Below is a small trained network, with its code and all its weights. Each question gives an input and a class and asks what happens when units are switched off, that is, made to give their printed mean instead of their output.

import numpy as np


def w(rows, s, z=0):
    codes = np.array(rows[::2]) - 128.0
    scale = np.full(codes.shape[1], s)
    scale[-1] = z or s
    return codes * scale


def norm(h):
    return h / np.sqrt((h * h).mean(-1, keepdims=True) + 1e-5)


def f(y):
    return y / 2 * (1 + np.tanh(0.7978845608 * (y + 0.044715 * y**3)))


def log_softmax(a):
    a = a - a.max(-1, keepdims=True)
    return a - np.log(np.exp(a).sum(-1, keepdims=True))


def net(x, mask):
    res = np.array(x, float).reshape(1, 2) / 4 @ E
    u = 0
    for l in range(4):
        y = f(norm(res) @ A[l][:, :-1].T + A[l][:, -1])
        res = res + np.where(mask[u : u + 6], y, B[l][:, -1]) @ B[l][:, :-1]
        u += 6
    return log_softmax(norm(res)[-1] @ U[:, :-1].T + U[:, -1])


A, B = {}, {}
E = w([
[46,98,136,2,34,158],'x0',
[168,92,5,128,137,142],'x1',
],0.006)
A[0] = w([
[13,196,219,117,113,5,187],'0.n1',
[77,181,100,189,140,28,10],'0.n2',
[146,219,103,125,123,87,155],'0.n3',
[249,209,102,97,44,175,254],'0.n4',
[131,223,146,149,218,11,128],'0.n5',
[199,148,131,197,254,83,182],'0.n6',
],0.0036,0.0023)
B[0] = w([
[144,67,78,114,59,111,222],'0.n1',
[103,41,216,94,90,233,114],'0.n2',
[51,160,115,83,79,125,143],'0.n3',
[175,57,37,1,135,108,180],'0.n4',
[74,125,160,112,93,186,188],'0.n5',
[119,52,68,43,128,165,255],'0.n6',
],0.0044,0.0036)
A[1] = w([
[61,158,204,122,102,128,9],'1.n1',
[28,98,91,114,49,107,20],'1.n2',
[176,101,114,212,253,106,69],'1.n3',
[170,107,127,66,104,174,121],'1.n4',
[64,108,132,4,71,164,209],'1.n5',
[148,87,69,94,137,219,5],'1.n6',
],0.0047,0.0023)
B[1] = w([
[179,150,126,208,57,105,144],'1.n1',
[17,107,98,101,200,189,158],'1.n2',
[122,87,142,17,224,189,192],'1.n3',
[119,106,117,197,185,57,156],'1.n4',
[136,90,106,139,253,106,253],'1.n5',
[87,95,129,163,107,50,155],'1.n6',
],0.0046,0.0048)
A[2] = w([
[122,172,204,80,94,119,140],'2.n1',
[179,131,160,164,211,58,154],'2.n2',
[200,92,106,152,169,134,158],'2.n3',
[106,154,239,125,90,51,252],'2.n4',
[125,195,254,126,109,100,124],'2.n5',
[225,197,126,186,145,210,203],'2.n6',
],0.0059,0.0025)
B[2] = w([
[148,123,76,53,143,86,162],'2.n1',
[18,118,154,138,83,104,209],'2.n2',
[64,165,215,113,87,81,248],'2.n3',
[204,90,5,92,147,2,252],'2.n4',
[142,182,97,154,95,50,211],'2.n5',
[9,172,217,67,82,197,177],'2.n6',
],0.0052,0.003)
A[3] = w([
[45,108,120,159,189,2,88],'3.n1',
[99,118,179,79,159,117,92],'3.n2',
[124,200,176,116,176,118,175],'3.n3',
[160,97,32,176,152,228,128],'3.n4',
[179,201,177,181,172,217,185],'3.n5',
[191,218,246,178,116,62,254],'3.n6',
],0.0059,0.0027)
B[3] = w([
[212,182,200,221,70,167,254],'3.n1',
[113,138,85,120,109,230,165],'3.n2',
[120,50,50,107,121,107,141],'3.n3',
[167,159,179,108,1,39,169],'3.n4',
[74,50,73,47,191,189,130],'3.n5',
[179,67,54,61,121,78,154],'3.n6',
],0.0058,0.005)
U = w([
[181,102,108,139,63,48,254],'0',
[55,68,147,52,196,175,254],'1',
[147,146,220,254,82,144,13],'2',
[91,190,155,166,157,162,2],'3',
],0.0073,0.0027)

Each question gives the input, the list of numbers given to net, and the class t.
The units are the neurons (one row each of A and B). Each row of codes is followed by its name. A weight is (code - 128) times the scale printed after its matrix; where a second scale follows, it is the last column's (A, B and U).
mask holds one flag per neuron, layer by layer. A switched-off neuron (its flag False) gives its mean, the last column of its row in B, instead of its output. The means were averaged over made-up inputs and are rounded, as every weight is.
A unit's drop is (log p(t) with every unit on - log p(t) with that unit switched off) / (log p(t) with every unit on - log p(t) with every unit switched off).
The circuit of an input: a set's keep is (log p(t) with only the set's units on - log p(t) with every unit switched off) / (log p(t) with every unit on - log p(t) with every unit switched off). Starting from the 12 units with the biggest drops (on a tie, the unit counted first), units are removed one at a time, each time the one whose removal leaves the highest keep (on an exact tie, the one counted first), for as long as the keep stays at least 0.8.
circuit, biggest first: the units of the circuit, biggest drop first
most important unit: the unit with the biggest drop
top k neurons: the k neurons with the biggest drops, biggest first
k most important neurons of layer l: the k neurons of layer l with the biggest drops, biggest first
drop when u is switched off: that unit's drop, to one decimal
input [6,-7], class 0: top 2 neurons => 0.n6; 2.n4
input [-1,-3], class 2: most important unit => 0.n1
input [-6,-6], class 0: top 4 neurons => 1.n5; 3.n6; 2.n5; 2.n4
input [-7,-7], class 0: 2 most important neurons of layer 2 => 2.n5; 2.n4
input [-2,3], class 2: circuit, biggest first => 2.n3; 2.n4; 3.n1
input [-8,5], class 1: top 2 neurons => 2.n6; 2.n4
input [-4,2], class 1: top 2 neurons => 0.n1; 1.n3
input [-1,-2], class 2: top 2 neurons => 1.n3; 3.n1
input [4,-4], class 0: top 4 neurons => 0.n6; 1.n3; 1.n1; 2.n4
input [-2,0], class 2: top 2 neurons => 3.n1; 0.n6
input [-5,4], class 1: top 2 neurons => 1.n3; 0.n1
input [3,-2], class 2: 4 most important neurons of layer 1 => 1.n5; 1.n3; 1.n4; 1.n1
input [-5,-5], class 0: 4 most important neurons of layer 0 => 0.n5; 0.n4; 0.n3; 0.n2
input [1,-5], class 0: most important unit => 0.n6
input [3,3], class 2: top 3 neurons => 1.n3; 0.n6; 3.n1
input [2,-1], class 2: top 3 neurons => 3.n1; 1.n3; 2.n6
input [2,2], class 2: top 2 neurons => 3.n1; 2.n4
input [3,-6], class 0: drop when 0.n6 is switched off => 0.1
input [-5,3], class 1: drop when 0.n1 is switched off => 0.6
input [-5,1], class 1: drop when 1.n3 is switched off => 0.1
input [1,3], class 2: drop when 0.n1 is switched off => 0.2
input [-2,1], class 2: top neuron => 0.n6
